(2.031, -0.214, 0.508, 0.907, -0.385, 0.104, -1.373) >> 2.031, -1.373
((-4.2, -12.9, -13.4, 15.5, -9.6, 16.0, -14.6), (4.2, -0.4, -0.2, 10.1, -0.7, 9.2, -1.4), (-6.2, -13.4, -14.3, 11.7, -9.9, 12.9, -15.0)) >> -4.2, -15.0
(1.4, 0.8, 0.7, -1.3, 0.6, -0.9) >> 1.4, -0.9
((1.5, 0.5, 1.1, -1.7), (-1.4, 2.1, 0.0, 0.7), (-0.1, 1.4, 0.6, -0.6)) >> 1.5, -0.6
(-10.71, -0.64, 14.94, -15.25, 17.07, 9.14, -4.81) >> -10.71, -4.81
((208.5, 8.1, -37.8, 101.3, 50.1, 4.0, -69.1), (-146.3, 140.7, -136.5, -145.5, 129.5, -122.9, 27.3), (214.7, 234.7, -8.4, -35.6, -139.1, 175.7, 85.2)) >> 208.5, 85.2
---
(38.0, -40.1, -75.3, -17.5) Answer: 38.0, -75.3
((21.9, -57.4, 2.5, -16.5, 2.5), (-31.3, 32.3, -4.8, 40.8, 9.2), (24.0, 33.0, -19.2, -59.0, -35.9)) Answer: 40.8, -59.0
(49.3, -61.6, 64.3, -9.2) Answer: 64.3, -61.6
(20.8, -9.3, -82.3, -28.7, 66.5, 15.6) Answer: 66.5, -82.3
(45.5, 53.2, -18.2, -71.2, -33.0, -4.9, -51.8) Answer: 53.2, -71.2
(7.7, 35.4, -35.7, 75.3) Answer: 75.3, -35.7
---
-0.02  -0.05   0.18  -0.06  -0.03  -0.16   0.16 Answer: -0.05
 0.160  -0.027  -0.095  -0.012 Answer: -0.027
 0.10  -0.15   0.13   0.18   0.17 Answer: -0.15
-0.098  -0.093  -0.180  -0.078   0.116  -0.166 Answer: -0.093
-2.99  14.17   1.03  -9.19 Answer: 14.17
 129.62   -27.59     7.80   -15.32    23.98  -149.31    -2.79 Answer: -27.59
 0.140  -0.132   0.087   0.028  -0.187 Answer: -0.132
-1.252   1.405   0.608   0.796   1.670   1.780  -0.325 Answer: 1.405
---
[[ -64.78 -218.47 -143.67  -18.17   40.57  120.87 -113.82]
 [ -18.57  -77.43   41.00  123.96  164.86    4.65   62.55]
 [  48.39  -11.10  -59.77  -83.06  -28.02   89.40 -136.75]] ⇒ 41.00

[[ -5.76  -4.45   9.92  16.29  -6.92 -10.13]
 [  9.41  -8.84  -9.30 -18.73 -10.59   8.24]
 [  8.71  -6.93   3.21  13.02   0.24  -4.49]] ⇒ -9.30

[[-216.1  -63.0 -197.1  139.9]
 [-203.6  -33.1 -172.1  190.8]
 [-164.6 -113.7 -161.8   -6.2]] ⇒ -172.1

[[  9.282  12.566  11.482  13.990   1.634  18.540   6.833]
 [  3.722  14.711  11.657  13.305   8.631 -14.902  -3.107]
 [ 15.586   3.906   0.533  -1.849  13.634   9.386  16.329]] ⇒ 11.657

[[-0.53  1.47 -0.78 -1.67  1.84  0.42  1.09]
 [ 0.77 -1.18  0.04 -0.91  1.16  0.20  0.13]
 [ 1.74 -0.11 -0.80 -2.46  0.21  0.60  0.48]] ⇒ 0.04

[[-1.647 -2.341  1.760  0.247 -1.102  1.493]
 [-1.267  0.763 -1.293  0.066  1.113  0.939]
 [-1.644 -1.226  1.153 -0.267 -1.425 -1.724]] ⇒ -1.293

[[ -35.59  -70.45   43.09 -120.23   88.74  -82.75]
 [  31.55  -91.91  159.41  -67.87   29.40 -191.52]
 [-154.25  -62.27   15.55 -106.73   18.85 -125.60]] ⇒ 159.41
---
[[620 394 464 389]
 [937 216 725 525]] gives 525

[[  3 -12  42 -49  43  -5]
 [-48  42  -7  -6  21 -22]
 [ -6  22 -22  19  -9  26]] gives -22

[[ 58 117  96 197]
 [138 128 114 209]
 [166 116 131  58]] gives 209

[[ 259  355  -44 -328 -516  131  -13]
 [ 588 -149  329 -463 -272  -18  550]
 [-136  593 -187 -146 -201   98 -793]] gives 550

[[ 98 116 200 122 217 211  89]
 [148 135 236  53 197 228 201]
 [253 101 116 131 212 248 182]] gives 201

[[3972 3121 6753 4274 4594]
 [5998 1623 6331 7891 5742]
 [4418 2184 5713 4910 5269]] gives 5742
---
((2.0, 77.7, 16.3, 27.3, 5.7, 41.6, 58.0), (18.8, -1.2, -53.4, 41.8, 1.2, -26.2, 9.6)) Answer: 77.7, 58.0
(64.1, -6.4, 22.1, -54.1, 20.3) Answer: 64.1, 22.1
(-28.7, -13.5, 19.0, 58.9, -15.6, 1.7, -19.8) Answer: 58.9, 19.0
(51.2, 10.7, 33.2, 73.7, 40.3, 71.6, -17.7) Answer: 73.7, 71.6
(-33.1, 14.0, 52.3, 73.5) Answer: 73.5, 52.3
(-7.2, 20.9, -66.6, -55.2, 29.7, 11.3, 22.2) Answer: 29.7, 22.2
---
array([[49, 49, 55, 77, 57, 66, 58, 48, 44, 66, 61, 54, 56, 65, 53, 70],
       [48, 46, 47, 88, 56, 42, 56, 51, 57, 49, 65, 53, 41, 77, 56, 71],
       [53, 62, 72, 46, 58, 58, 78, 62, 48, 56, 57, 60, 71, 71, 64, 72],
       [68, 63, 48, 56, 65, 69, 59, 66, 94, 50, 73, 66, 63, 52, 60, 35],
       [53, 41, 67, 81, 74, 51, 57, 55, 28, 69, 53, 43, 63, 95, 47, 77],
       [55, 73, 70, 17, 67, 49, 71, 51, 48, 45, 62, 60, 70, 77, 67, 69],
       [51, 72, 65, 55, 63, 51, 85, 54, 41, 54, 69, 45, 64, 74, 64, 56],
       [56, 52, 62, 76, 61, 51, 51, 53, 43, 65, 62, 51, 54, 72, 50, 62],
       [63, 48, 58, 90, 60, 56, 38, 49, 41, 73, 61, 31, 48, 82, 45, 55],
       [53, 48, 58, 96, 62, 55, 40, 47, 31, 72, 58, 33, 54, 78, 48, 61],
       [51, 67, 70, 29, 58, 52, 81, 59, 55, 56, 56, 63, 70, 72, 66, 71],
       [59, 62, 57, 73, 58, 65, 41, 59, 56, 77, 55, 52, 49, 61, 44, 55]]) → 55

array([[126, 108, 163, 190,  63,  57, 168,  97, 118, 128, 155,  82],
       [144, 168, 159, 227, 123, 121, 134, 108, 153, 184, 117, 122],
       [131, 125, 119, 137, 161, 101, 132, 108, 115, 134, 154, 101],
       [152, 114, 154,  29, 234, 141, 127, 157, 138, 112, 106, 181],
       [145, 140,  97, 167, 116, 153, 139, 136, 145, 156, 115, 151],
       [124, 152, 128, 183, 146,  51, 173, 174, 110, 131, 133, 117],
       [142, 162, 163, 134, 112, 102, 137, 120, 172, 148, 130, 151],
       [148, 105, 121, 183, 135, 181, 119, 109, 111, 177, 165, 152],
       [150, 123, 154, 130, 115, 117, 129, 152, 110, 154, 133, 142],
       [125, 129, 100, 130, 136, 164, 145, 147, 138, 121, 108, 139],
       [125,  92, 129, 151, 152, 114, 157, 187, 115, 142, 124, 205],
       [149, 147, 101, 104,  95, 134, 104, 154, 121, 109, 173, 156]]) → 163

array([[151, 236, 173,  91, 204,  92,  76],
       [137,  60, 116, 179, 110, 220, 224],
       [119,  57, 104, 147, 120, 219, 217],
       [179, 104, 164, 248,  94, 195, 218],
       [ 96,  83,  83,  59, 170, 183, 166],
       [174,  99, 159, 244,  93, 201, 222],
       [104,  64,  83,  90, 152, 200, 186]]) → 173

array([[ 148,  291,  317,  467, -109, -291,  103, -125,  -14],
       [-168,  208,  364,  312,  -88, -214,    1, -163, -273],
       [ -86,   60,  374,  243,  -83, -234,   13, -159, -345],
       [ -48,  113,  347,  242,   -2, -215,   67, -133, -412],
       [ 240,  343,  325,  405, -111, -271,  187, -184,   39],
       [ -75,  220,  356,  204,  -46, -218,  -10, -187, -327],
       [-286,  -91,  563, -533,  209, -227,  138, -547,  281],
       [-192, -126,  513, -442,   97, -235,  165, -557,  267],
       [ 233,  409,  323,  419,  -72, -208,  173, -101,   62],
       [-236,  -24,  568, -488,  155, -207,   43, -553,  272],
       [ 184,  273,  344,  415, -140, -239,  125, -115,  -48],
       [-180, -124,  468, -402,   35, -358,   89, -500,  384]]) → 317

array([[123, 103,  53, 187, 102,  45, 107,  14, 158, 163],
       [124, 107,  52, 191,  99,  40, 108,  10, 165, 166],
       [124, 106,  52, 188, 100,  44, 107,  12, 161, 164],
       [123, 107,  51, 191,  98,  38, 109,   9, 167, 165],
       [123, 109,  49, 195,  96,  36, 110,   6, 169, 167],
       [124, 101,  55, 183, 104,  49, 107,  16, 155, 163],
       [124,  99,  56, 181, 106,  51, 107,  18, 152, 162]]) → 53
